Known rows, with every step that occurs
kinalo -> fiduk -> lukaz -> zodazuk -> sorifi -> kido -> nura: [ -48 -240  231 -345  -26  -59   59 -356  231   35 -255  291  136 -133
   86  -80  -30   -6  -35  142 -155  374   65  -73  -45   86  139   59
  -60    2 -282   82  131  218 -411  -84  -30 -270 -373   15  -38  261
  139   58 -318  -59  -76  148]
lukaz -> sorifi -> kido -> nura -> kinalo -> fiduk: [ 154  -58  -17 -340  -42 -120  -68 -325  372   77   80  213 -161  -59
 -152 -111  -41   52 -189   44 -486  469 -191 -100   11  117  177 -110
   32  397  -29    6  160  159 -385 -255 -138 -255 -117 -172  101  232
   82  139 -351  -82 -108   51]
dezi -> nura -> novi -> zuka: [ 404  -70 -322 -137    9 -294  -63   49  -69  187 -247  -78  249 -265
 -184   66   80  131 -328  -28   13 -515   44 -142  133  371   -6   17
  181  211 -227 -153  104 -147 -203  114 -131    9 -108 -425   56  199
  150  194   25   28 -361  107]
novi -> kinalo -> fiduk -> sorifi -> kido: [ 238 -228   81 -295 -118  -66 -182 -179   85  117   40  102 -123  -21
 -262  -35   44   -3 -353   66 -345  268   53 -203   79  262  255  196
   87  215   42   58  301   95 -499   -2 -235 -132  122 -222   51 -276
  129  127 -352  -44  -85  103]
sorifi -> kido -> nura -> zuka -> lukaz -> dezi -> kinalo: [ 237 -194 -255  -93   -8 -465 -102   11  139   74 -212  109 -220  -86
 -210  131   12  -34 -187 -111 -267   35  403   35  400  384  138 -161
  -59  343  102  -64  147 -101 -123  282 -210 -356 -244 -499   33  390
   62  165 -260  -69  -21   58]
kido -> sorifi -> nura -> novi -> lukaz -> zodazuk -> fiduk: [ -37 -347 -112 -112  -64 -189   64 -271 -120   46 -366  124  145  -85
 -109  -18  128   49  128   84 -296   70  -88 -183  -55  217   58  357
   55 -126 -271  -49  168 -171 -201 -148    5 -401 -239   63  -99  389
   64  137 -355  -11    3  350]
kinalo -> fiduk -> lukaz -> sorifi -> kido -> nura -> zuka: [  58 -293  -63 -290   76 -197  -69 -280  427   79 -128  175   20   19
   -7   -2  -55   16  -74    5 -233  295  158 -183  231  172   14 -120
  -57  205 -174  -25  246  -31 -363  -69 -126 -124 -342 -280  156  546
  137  116   65  -85 -192  -59]
lukaz -> novi -> dezi -> zuka -> kinalo -> fiduk -> zodazuk -> sorifi: [ 326  134  239 -239 -109 -290  -66 -321 -366  176 -421  100  184 -459
 -167  -54  132   92 -445  125  423  381  219   52   59   65   40  119
  -12  176   22  -30  182  253 -203  175 -112 -309 -146 -250 -190  322
  110  -28 -457 -145 -433   45]
lukaz -> zodazuk -> fiduk -> sorifi: [   9 -283   37 -133  -11    9  -42 -113   59   80  -12  -72  -23 -107
 -116  -30  113    7  -80  -43 -296   76  -81  -44  -69   99  336  412
   83 -176 -160  -10  -67  102 -454 -219   34 -345 -168    1 -125   35
  131  -41 -344  -48  130  151]
dezi -> nura -> novi -> kinalo: [ 602  105 -301 -179  -26 -217 -135   85 -127  177 -198  -39  172 -183
 -196   53   70   26 -205    4   43 -265   39  -94   68  395   82  -19
  202  326  175  -86  128 -150 -222   67 -211  -29   -2 -405   73  -43
  129  148   29  105 -273  184]
lukaz -> novi -> dezi -> nura: [ 441  173  -39  -96  -66 -282   52  159 -300  215 -201   42   62 -395
 -227  132  134    3 -413  -81  216 -283  198    7  146  295  181   27
   97  291  174 -109 -151  -29 -107  277 -311  -93 -168 -401  -61  348
  146  157 -181    8 -216  130]
dezi -> kinalo -> novi -> lukaz -> zodazuk -> fiduk -> sorifi -> kido -> nura -> zuka: [ 215 -680 -168  -94   23 -342 -276 -326   22   30 -381   37  -59   77
 -156  -12  118  -61 -213  -46 -443   36 -118  -85  240  330  198  112
  -15  168 -218  -37  320  -22 -344  -26 -141 -500 -335 -228   40  513
  109   12 -133   24   25   25]
zuka -> kinalo -> fiduk -> zodazuk -> kido -> sorifi: [ 139   16  194 -403 -137  -21 -183 -339  -45   69 -159  181  215 -250
  -79    0  -40   -6 -413  261  -14  400  193  -72 -198  -59  170  169
    1  287   95   75  287  359 -397 -201   55 -265 -230 -132 -188  -31
   64   41 -415 -101 -218  200]
fiduk -> zodazuk -> kido -> sorifi: [ 164  -58  138 -198 -139   21  -52 -180   -9   36 -186   87  141  -66
 -116   86  -44  -34 -344  207  -46   33  175 -116 -153  -65  246  114
   25   64 -108   70  -98  349 -542 -232   58 -157 -328   12 -246   76
  115  157 -338  -82   55  192]
dezi -> zuka -> lukaz -> novi: [ 150  -74   23  -54  -22 -373  -66   62 -187  165 -476 -113 -214 -267
 -339   37   52   89 -264 -128  311  -69  358  -27   -4  281   65   76
  -18  -45  -50  -41   48   49  -73  268 -203 -228  193 -248 -205  461
  226   24 -363 -183 -175   13]
dezi -> kinalo -> fiduk -> lukaz -> zodazuk -> kido -> nura: [ 141 -255   73 -230   25  -82  -49 -173  150   92 -300  184  188 -225
   30   29  -27 -105 -101  230   37  274   58   35 -128   96  176   -4
  -54  172   17   29  127  310 -182   51  -48 -142 -441  -34  -57   27
  120  -23 -193   -3 -149   94]
fiduk -> zodazuk -> kido -> nura: [ 192   11  102 -216  -64   -7  -11 -175   35   87 -194  130  260 -131
  -34   78  -35  -47 -371  143 -211   39  164   33  -54  -23  264 -134
  -38   89  -42   20  -18  304 -516 -196 -121  -64 -392 -111 -180  263
  150  126 -298  -48   60  148]
dezi -> zuka -> lukaz -> zodazuk -> kido -> kinalo: [ 144   86   61  -54   45 -200 -106 -116  190   79 -358   55   89 -149
 -298  -99  -30   10   16   43   84  -16  213   37 -144  154  104  164
  -28  178 -235   61   58  351 -216  -27   92 -245  -78  -76 -138 -350
  166  -32 -641 -212 -103  112]
kinalo -> novi -> zuka -> lukaz -> zodazuk: [  44 -254  -17  -84   24 -402 -166   42 -168  104 -708  -51  179 -220
 -236   83  149   98 -224 -105   66 -218  189  -61    0  276   34  151
  -78  -85 -115  -65  348  -36 -204  132  -81 -417 -129 -232 -126 -336
  199   42 -110  -50 -167   12]
zuka -> kinalo -> novi -> lukaz -> sorifi -> nura: [ 320  149 -123 -286    3 -260  -95 -268   18  123 -491  216    1 -179
  -20  -27   82   15  -62   30   77  135  139  -82   18  205   -6  -23
  -26  258  296  -86  179 -182  -99 -221 -186 -133 -181   59  -13 -182
   79   74  296  -24 -185   39]
novi -> lukaz -> dezi -> nura -> zuka: [ 374  -13 -252   20   23 -429    3   95 -241  120 -457   68   85 -334
  -91  154  145  -70 -210 -154   91 -356  382  -11  255  326  -51    3
   25  287  176 -204 -273 -144   -2  351 -179  -71 -204 -445   36  467
  107   96   17  -36 -185  117]
kido -> nura -> novi -> lukaz -> sorifi -> kinalo: [ 188   97 -203 -128    0 -213   61 -209  150  130 -218  138  219  -19
   45  -95   20   27  -22   49 -248  -70  -92 -119   90  334  -54  -10
  -26  130 -336  -22  219 -115 -121 -212 -111 -114 -100  -86   14  342
  107  168  -56  -61  -47   25]
novi -> kinalo -> fiduk -> zodazuk -> sorifi -> nura -> zuka: [ 263 -164    8 -211 -131 -169  -72 -270  -99  118 -308  123  185 -140
 -107   32   70   70 -252  145  -96  449  150 -168  129   47   55   15
   24  291   99  -45  234   58 -494 -160  -42 -104 -236 -222  -14  300
  119  108 -191 -127 -136  158]
sorifi -> nura -> novi -> kinalo -> fiduk -> zodazuk -> kido: [ 367 -113    9 -294 -120  -93 -150 -263  -27  129 -278  152  423 -130
 -117   57   81   41 -278  241 -332  257   77 -134  -37  150  149   15
   30  185  -58  -38  483   83 -406 -143 -210   73 -259 -233   31 -169
  118  142 -309   22 -212  281]
fiduk -> sorifi -> kinalo -> novi -> dezi -> zuka -> lukaz -> zodazuk -> kido -> nura: [ 151  -93   84   21  -84 -315 -212  -68  -39  146 -302  179  286 -192
 -168  -76  112   25 -218   20 -628 -113   48   68  191  349  361   70
 -134  145 -466   42  431  184 -418  -22  -41 -340 -252 -277 -186 -103
  207   55 -469 -107  -66   28]
nura -> zuka -> dezi -> novi -> kinalo: [ 487  111 -165  -76   12 -322 -245  177   73  167 -263  -36   83 -206
 -287   39   84   20 -141 -109   22 -151  243   31  348  276  -90   42
   13   94   67  -33  436  -80  -35  361 -280 -268 -158 -552    4  179
  168  123 -267  -22 -244   45]
sorifi -> nura -> kinalo -> fiduk -> lukaz -> zodazuk: [ 110 -380   45 -189  -54 -101    4 -131  -30  142 -385  242   84 -198
   37  -21   88   49  -33  104  -99  454   85  -56 -221   37  124   58
  -70  184   27    0  -26  127 -239  -65  -16  -45 -136   39   50  166
  115   48 -129 -107 -231  207]
fiduk -> novi -> dezi -> nura -> zuka: [ 437 -245 -229   41   10 -344 -175  120 -189  188 -306   40  198 -338
 -251  135   98   39 -203 -103   -9 -358  195 -121  400  341    3   46
  112  443   -6 -126    7 -197 -237   96 -142  -67 -304 -429   85  385
  139  219  194   -1 -264  149]
kido -> sorifi -> kinalo -> novi -> dezi -> zuka -> lukaz -> zodazuk: [  64 -111    8   71 -141 -358 -132    2 -247   99 -489  119  207 -132
 -233  -75  135  115  -54    8 -237  -49  170   -4   48  303  127  260
 -107   80 -260   93  349   27 -339   92   82 -545 -114 -176 -182 -133
  140  124 -378 -152 -144  106]
novi -> dezi -> kinalo -> fiduk -> zodazuk -> sorifi: [ 245   -6  125  -90 -163 -162    0 -112 -338  108 -337  165  224 -305
  -10   38  123    0 -352  230  204  275  -46  -36   24   -1   73  179
   34  219  103  -11  151  293 -388    6  -27 -219 -337  -90 -114   78
   62   83 -260  -60   -5  152]
nura -> kinalo -> fiduk -> novi -> zuka: [ 235 -589   49 -125  -38 -272 -214 -125 -231  173 -382   23   29 -322
 -354  -30   52  166 -326   26 -131  275    4 -244  111  189  -92  226
   59  325 -194  -22  286  109 -139   30  -64 -225  117 -126  100  180
  127  137 -223  -94 -382  118]
zuka -> dezi -> nura -> novi: [ 335  195 -266  -86  -13 -262  -98  189   26  188 -160   68  306 -418
  -46   35   89   66  -94  -49 -231 -399  102  -14  181  309   92   87
  108  113 -128  -97  366  -71 -153   91 -168  -96 -172 -468  -47  254
  134  159 -100   10 -175  241]
lukaz -> zodazuk -> kido -> sorifi: [  61  -33   73 -207  -48   -8  -23 -190  248   -1 -155   64   71  -83
 -199   39  -49  -66   -6  160  -74  -83   83  -44 -180   30  247  174
   49   17 -120   47  -77  244 -345 -202   94 -263 -460   30 -233 -272
  111  145 -386  -64   34  155]
kido -> nura -> zuka -> kinalo -> fiduk: [  77  -71 -141 -309   24 -284 -152 -192   35  142 -175  112  147 -240
 -137  -41  -63   42 -166  -15 -237  296  273   52  162  154  -39 -145
  -46  441  261  -41  628  -40 -164   -3 -126 -266 -184 -549   43  582
  102  113 -115 -111 -283   24]
novi -> kinalo -> fiduk -> lukaz -> zodazuk -> sorifi -> kido -> nura -> zuka -> dezi: [ 160 -213   69 -258   33 -282 -120 -286  259   87 -283  300  230 -240
  -54  -27   38  -46   96   96 -205  439  190  -96  406  190   45  104
  -79  126 -160   32  498   78 -246  208 -100 -493 -386 -329  -31  167
  104   51 -368  -76 -230   75]
dezi -> kinalo -> novi -> lukaz -> sorifi: [ 375  -39 -144  -72   16 -285 -122  -83  -69   69 -588   18  -92  -82
  -81   30   82  -52 -128   48  311  -60  -46 -109  -20  218  -36   50
   23  155  214  -68   77    9  -85  -61 -151 -188 -191   77  -23 -162
  105   40  296   24  -12  -57]
zodazuk -> fiduk -> sorifi -> nura -> novi -> lukaz -> dezi -> zuka -> kinalo: [ 325 -199 -182 -114  -24 -337  -67 -266 -217  163 -238  116   -8 -285
 -108  -85  192   77  -45  -34 -396  170  205  -38  286  378   98  269
   60   24 -152 -146  144 -222  -49  116 -134 -218   16 -153    9  384
   32   -2 -284  -35 -280  223]
fiduk -> zodazuk -> kido -> kinalo -> novi: [ 385   10  216 -173  -74  -57 -170 -146  -92   58 -405   98  360   14
 -115  -53  -49   22 -356  121 -195  138  263   -5 -117  -30  149   41
  -60  276 -102  140  365  476 -453 -298  -32 -100 -311  -78   20 -119
  142   84 -300  -48   -1  194]

Rows
[ 185  -85   83 -162  -38 -177  -70 -282  -11   50 -522  213  399  -97
   -2  -61   33  -75  -87  107 -378  -85   77   55  -71  199   99   33
 -144  134 -250   62  301  186 -170 -115 -126 -241 -387  -12  -91  -36
  150   83 -303  -42    5  103] : sorifi -> kinalo -> novi -> lukaz -> zodazuk -> kido -> nura
[ 294   98   95 -176  -48 -289  -81 -228  181   70 -388  328   13 -290
  -68 -124   92  -32 -149   25 -126   21 -190   67   97  193   23    3
  -62   62 -416   26   64  240  -53  151 -184 -487 -242 -125 -140  370
  136   78 -723  -53  -92  168] : zuka -> dezi -> novi -> lukaz -> zodazuk -> sorifi -> kido -> nura -> kinalo
[ 157   84  112  -45   70 -336 -222  -90  208   94 -490  185  428 -315
 -182 -102   72  -35  -86   -1  -76  -56  135   53   91  177 -202  234
 -141  169 -403    8  670  326  159  281 -112 -293 -332 -452   40  126
  178  -29 -778 -143 -269  142] : nura -> zuka -> dezi -> novi -> lukaz -> zodazuk -> kido -> kinalo -> fiduk
[ 220 -420   35   92  -51 -418 -308   15 -471  128 -494    1  -20 -256
 -301  -65  266   83 -141 -130 -342  164 -160  -11  116  228  241  358
   -5   68 -194  -57  296  111 -321   65   -1 -645   22 -238 -111  120
  152  -82 -438  -56  -81  112] : nura -> kinalo -> novi -> dezi -> zuka -> lukaz -> zodazuk -> fiduk -> sorifi
[ 464    8   91 -210  -46 -260 -215  -78   -5  110 -235   76  331 -185
 -200   85   79  -21 -529    6 -330  275  280  126  243  216  110 -210
  -95  212   41  -52  317  172 -232  294 -286 -205 -420 -656   82  326
  162   14 -566   62 -342  126] : lukaz -> dezi -> novi -> kinalo -> fiduk -> zodazuk -> kido -> nura -> zuka
[ 103  -87   54 -253  -61 -255  -62 -247  160   36 -279  224 -165 -142
 -137  -59   -5   -2  -87   23 -173  236 -100  -29  -39  153  208  -29
  -15  255 -205   31  -12  215 -311 -186    2 -498 -117  -85 -161  189
  117   94 -554 -121   69  144] : zuka -> lukaz -> zodazuk -> sorifi -> kido -> nura -> kinalo
[ 195 -298  -46 -111  -17 -276 -161 -146  213  230 -120  209    0 -495
 -260  -44  115  216 -123   35 -425  437  -94 -283  368  206   44  250
   36  272 -249  -89  318  -33 -148 -115  -47 -260  -50  -37   41  -36
   83  127 -225 -147 -391  129] : lukaz -> sorifi -> nura -> kinalo -> fiduk -> novi -> zuka -> dezi
[ 228  -62  157  -58 -130 -255   53 -159 -402   63 -572  178  113 -358
   70   55  164  -58 -359  163  275  350  145  -26  -18   76    2  211
  -40   81  126  -58 -109  294 -138  178  -52 -241 -188    5 -119  161
   48  -44 -321  -62  -18  184] : novi -> lukaz -> dezi -> kinalo -> fiduk -> zodazuk -> sorifi
[ 264 -143  -47  -88  -74 -259   -9 -226 -119   44 -704  171   26 -167
   -6   -8  108  -26   -3  149  152   11  -43  -40  -84  173   65   61
   -1  119   51  -41   31   51 -160 -138  -47 -195 -400  220 -118  -85
  106   80   54  -14   38  141] : dezi -> kinalo -> novi -> lukaz -> zodazuk -> sorifi -> nura
[ 508 -158 -131 -125   15 -346 -108  136 -266  179 -313   85  149 -337
  -84  128  127  -33 -221  -72   84  193  457  -78  303  337    9   45
   31  401  357 -124   -4  -99  -74  465 -179 -101 -102 -551  194  253
  105   -7   43   33 -456  133] : novi -> kinalo -> fiduk -> lukaz -> dezi -> nura -> zuka
[ 422  -21 -149 -235  -90 -237 -301    5  140  208  108  158  169 -324
 -179  -28  138   51 -347   13 -569  -45  -54 -192  306  481  277  208
  153  286 -185  -41  630  -31 -369  143 -275 -153   91 -601   75 -108
  128  121 -359   41 -306  235] : zuka -> dezi -> nura -> novi -> kinalo -> fiduk -> sorifi -> kido
[ 257  -60  267 -154 -123 -347 -143 -143 -429  167 -562  -41  -37 -366
 -292   -1  129  100 -495   49  455  475  189 -125  -28  202   76  176
  -11   31   -4   -7  164  258 -257  224 -128 -384  278 -224 -250  302
  216 -126 -606 -168 -292   73] : dezi -> zuka -> lukaz -> novi -> kinalo -> fiduk -> zodazuk -> sorifi
[ 227   27 -108 -200  -15 -252 -108 -237  245  158 -191   65  384 -114
  -25   29   46  109 -392  111 -243  -86  -41 -185  156  294  108    0
  -47  117 -672  -48  267   80 -325 -233    9 -188 -178 -219 -111   37
  141   74 -334 -105 -184   -6] : fiduk -> zodazuk -> kido -> nura -> novi -> zuka -> lukaz -> sorifi -> kinalo
[ 365  111 -180 -202   21 -305 -127 -334   36  134 -537  159  -47 -190
 -106  -94   87   73  -33   34  120   85  153  -44   42  233  -35  -66
   -7  208  195 -101   76 -165 -158 -120 -144 -105 -104   73  -38 -106
  108   27  255  -88 -335  -29] : dezi -> zuka -> kinalo -> novi -> lukaz -> sorifi -> nura
